Below is a small trained network, with its code and all its weights. Each question gives an input and a target symbol and asks what happens when units are switched off, that is, made to give their printed mean instead of their output.

import numpy as np


def w(rows, s, z=0):
    codes = np.array(rows[::2]) - 128.0
    scale = np.full(codes.shape[1], s)
    scale[-1] = z or s
    return codes * scale


def f(y):
    return y / 2 * (1 + np.tanh(0.7978845608 * (y + 0.044715 * y**3)))


def softmax(a):
    e = np.exp(a - a.max(-1, keepdims=True))
    return e / e.sum(-1, keepdims=True)


def log_softmax(a):
    a = a - a.max(-1, keepdims=True)
    return a - np.log(np.exp(a).sum(-1, keepdims=True))


def net(x, mask):
    ids = ['αβγεημξπστφψω'.index(c) for c in x.split()]
    T = len(ids)
    res = E[ids] + P[:T]
    r = res
    for j in range(3):
        rows = slice(3 * j, 3 * j + 3)
        q, k, v = (r @ M[0][rows].T for M in (Q, K, V))
        z = softmax(np.where(np.tri(T) > 0, q @ k.T / 3**0.5, -1e9)) @ v
        o = O[0][rows]
        res = res + np.where(mask[j], z, o[:, -1]) @ o[:, :-1]
    y = f(res @ A[0][:, :-1].T + A[0][:, -1])
    res = res + np.where(mask[3:19], y, B[0][:, -1]) @ B[0][:, :-1]
    return log_softmax(res[-1] @ U[:, :-1].T + U[:, -1])


Q, K, V, O, A, B = {}, {}, {}, {}, {}, {}
E = w([
[111,251,119,135,91,132,143,104],'α',
[169,109,87,121,96,87,150,203],'β',
[191,186,139,84,69,138,105,44],'γ',
[56,120,63,190,159,99,106,183],'ε',
[9,155,104,110,192,36,105,74],'η',
[165,204,127,119,132,78,80,128],'μ',
[106,71,133,203,178,87,179,112],'ξ',
[157,224,136,149,144,88,97,143],'π',
[148,89,75,85,134,165,127,100],'σ',
[69,78,60,135,113,160,237,115],'τ',
[100,203,98,98,63,149,132,37],'φ',
[129,102,118,124,166,123,172,136],'ψ',
[238,148,69,163,136,81,50,141],'ω',
],0.022)
P = w([
[158,102,114,100,176,89,249,132],'0',
[161,120,75,110,130,143,195,117],'1',
[157,109,61,132,117,129,145,113],'2',
[125,100,63,121,114,137,124,95],'3',
[111,147,113,129,116,155,159,125],'4',
[93,93,89,101,129,146,103,106],'5',
[132,102,113,136,106,133,111,127],'6',
[111,103,147,119,135,136,113,153],'7',
[136,130,148,151,86,132,142,132],'8',
[119,75,117,116,106,133,82,122],'9',
[122,100,163,111,139,164,87,168],'10',
],0.012)
Q[0] = w([
[87,67,128,206,191,162,152,60],'head 0',
[118,148,206,142,176,65,150,83],'head 0',
[127,78,211,163,148,134,181,130],'head 0',
[60,131,162,138,133,166,153,99],'head 1',
[127,79,202,102,113,95,137,29],'head 1',
[160,73,45,92,142,124,151,114],'head 1',
[147,179,103,121,167,86,173,179],'head 2',
[90,116,150,97,191,63,130,101],'head 2',
[107,1,31,105,96,194,215,126],'head 2',
],0.0077)
K[0] = w([
[140,80,88,254,65,119,202,106],'head 0',
[176,142,199,152,201,210,156,80],'head 0',
[74,11,193,118,134,153,97,134],'head 0',
[53,135,116,179,33,79,147,76],'head 1',
[162,90,175,49,90,63,128,80],'head 1',
[124,76,111,166,125,144,145,144],'head 1',
[188,201,170,151,107,68,167,240],'head 2',
[129,175,121,148,182,48,167,121],'head 2',
[133,105,139,167,222,219,144,165],'head 2',
],0.0072)
V[0] = w([
[125,198,96,22,106,49,126,145],'head 0',
[128,88,123,29,143,147,59,169],'head 0',
[151,154,47,169,122,71,136,122],'head 0',
[151,2,67,119,211,72,120,160],'head 1',
[98,28,75,158,190,143,162,201],'head 1',
[159,142,158,168,50,210,194,154],'head 1',
[119,98,95,167,132,197,124,91],'head 2',
[109,90,134,128,119,141,184,104],'head 2',
[53,153,51,139,170,29,87,68],'head 2',
],0.0069)
O[0] = w([
[135,212,117,113,105,101,150,167,102],'head 0',
[131,136,80,185,64,115,143,121,16],'head 0',
[192,147,254,126,136,125,156,230,230],'head 0',
[146,141,204,127,129,126,186,105,254],'head 1',
[38,171,157,132,139,90,197,162,217],'head 1',
[186,111,61,128,114,59,128,94,80],'head 1',
[75,141,190,126,172,102,186,92,140],'head 2',
[106,182,164,141,140,151,195,136,182],'head 2',
[120,170,109,47,136,179,122,150,234],'head 2',
],0.008,0.007)
A[0] = w([
[72,102,88,104,173,143,140,132,130],'neuron 0',
[152,95,171,163,174,131,143,147,191],'neuron 1',
[103,154,124,129,169,144,124,149,140],'neuron 2',
[113,101,134,78,119,161,160,200,167],'neuron 3',
[52,148,125,142,100,123,150,173,135],'neuron 4',
[178,105,82,135,203,120,123,137,178],'neuron 5',
[65,171,93,97,117,120,118,107,253],'neuron 6',
[167,135,177,96,154,106,168,125,212],'neuron 7',
[141,186,138,113,118,127,154,84,214],'neuron 8',
[170,118,90,113,88,128,115,103,236],'neuron 9',
[96,102,135,164,93,131,166,138,167],'neuron 10',
[127,75,139,186,139,143,151,119,69],'neuron 11',
[71,129,110,199,127,78,108,173,200],'neuron 12',
[141,79,154,141,70,104,136,199,118],'neuron 13',
[118,114,71,123,169,11,114,92,207],'neuron 14',
[155,104,111,81,74,175,171,140,106],'neuron 15',
],0.012,0.0026)
B[0] = w([
[174,161,158,174,48,183,119,188,184],'neuron 0',
[66,116,170,90,113,137,86,68,228],'neuron 1',
[160,99,148,122,104,110,101,167,171],'neuron 2',
[219,50,63,141,94,91,202,3,203],'neuron 3',
[186,105,119,158,97,104,70,153,180],'neuron 4',
[21,139,157,159,147,125,175,205,141],'neuron 5',
[185,174,127,163,144,130,86,142,158],'neuron 6',
[80,139,87,119,171,172,140,143,248],'neuron 7',
[72,114,189,140,196,113,187,215,177],'neuron 8',
[129,134,203,129,94,165,84,217,148],'neuron 9',
[185,127,81,155,19,205,37,122,174],'neuron 10',
[108,157,127,173,27,158,69,98,180],'neuron 11',
[82,77,149,162,243,67,165,184,141],'neuron 12',
[157,230,125,39,74,60,95,89,143],'neuron 13',
[79,220,133,118,140,119,241,173,129],'neuron 14',
[117,170,56,149,130,82,206,157,148],'neuron 15',
],0.007,0.017)
U = w([
[229,85,168,70,60,154,51,106,137],'α',
[175,137,153,125,35,5,142,32,119],'β',
[138,126,127,155,114,108,124,81,50],'γ',
[175,25,165,244,146,41,127,153,100],'ε',
[55,216,203,129,197,107,175,216,161],'η',
[165,108,137,159,118,121,120,84,4],'μ',
[29,72,196,163,87,193,112,99,147],'ξ',
[121,149,114,163,114,115,120,71,36],'π',
[101,27,83,86,255,140,254,126,193],'σ',
[183,129,82,203,30,187,125,121,12],'τ',
[126,71,61,115,160,177,112,128,129],'φ',
[223,186,231,96,79,133,40,81,181],'ψ',
[70,97,117,103,95,70,131,116,104],'ω',
],0.0061,0.003)

Each question gives the input, a string of symbols that net reads in full, and the target symbol t.
The units are the heads (3 rows each of Q, K, V and O) and the neurons (one row each of A and B). Each row of codes is followed by its name. A weight is (code - 128) times the scale printed after its matrix; where a second scale follows, it is the last column's (O, A, B and U).
mask holds one flag per unit, heads first, then neurons. A switched-off unit (its flag False) gives its mean, the last column of its rows in O or B, instead of its output. The means were averaged over made-up inputs and are rounded, as every weight is.
A unit's drop is (log p(t) with every unit on - log p(t) with that unit switched off) / (log p(t) with every unit on - log p(t) with every unit switched off).
The circuit of an input: a set's keep is (log p(t) with only the set's units on - log p(t) with every unit switched off) / (log p(t) with every unit on - log p(t) with every unit switched off). Starting from the 12 units with the biggest drops (on a tie, the unit counted first), units are removed one at a time, each time the one whose removal leaves the highest keep (on an exact tie, the one counted first), for as long as the keep stays at least 0.8.
units of the circuit, in order: the units of the circuit, biggest drop first
most important unit: the unit with the biggest drop
k most important neurons: the k neurons with the biggest drops, biggest first
which heads matter: for each layer, one digit per head in row order, 1 if its drop is at least 0.15 and else 0, layers parted by /
drop of u: that unit's drop, to one decimal
input ψ ψ α, target η: 2 most important neurons	(neuron 8; neuron 3)
input ψ β η π ξ β, target β: units of the circuit, in order	(neuron 13; neuron 3; head 0)
input γ ψ ξ φ, target η: 3 most important neurons	(neuron 8; neuron 3; neuron 10)
input ξ μ ξ γ, target η: units of the circuit, in order	(neuron 8; head 0)
input α ξ ξ η, target η: 2 most important neurons	(neuron 14; neuron 10)
input ψ ψ ψ ξ σ ω ξ η η, target ψ: units of the circuit, in order	(head 2; neuron 6; neuron 4)
input ξ ψ α γ γ π, target η: units of the circuit, in order	(neuron 3; neuron 10)
input ξ μ ξ π, target η: units of the circuit, in order	(head 0; neuron 8)
input η μ π γ π ξ ξ ξ μ α σ, target σ: which heads matter	000
input α ψ η γ μ ξ η ξ α ψ ψ, target σ: most important unit	neuron 10
input η ξ ψ, target σ: 3 most important neurons	(neuron 3; neuron 7; neuron 11)
input π γ η, target η: 2 most important neurons	(neuron 14; neuron 3)
input η ω η ε ψ ψ η ξ ξ α, target η: 2 most important neurons	(neuron 8; neuron 10)
input ψ π γ η ω ψ η, target ψ: most important neuron	(neuron 6)
input α β ξ, target ξ: which heads matter	100
input σ ξ ξ, target ξ: 2 most important neurons	(neuron 1; neuron 11)
input ξ ξ α ξ ξ σ ψ μ, target η: 2 most important neurons	(neuron 3; neuron 10)
input ψ η ξ ξ ξ μ, target η: 2 most important neurons	(neuron 8; neuron 10)
input σ γ η π σ ψ μ ξ ω, target η: drop of neuron 11	0.1
input ξ ψ μ σ τ, target τ: drop of neuron 10	0.2
input η η ξ γ ξ ψ σ η, target α: drop of head 2	1.0
input π ξ ψ ψ η β, target β: drop of neuron 8	0.0
input ξ η μ ξ σ, target σ: most important unit	neuron 3
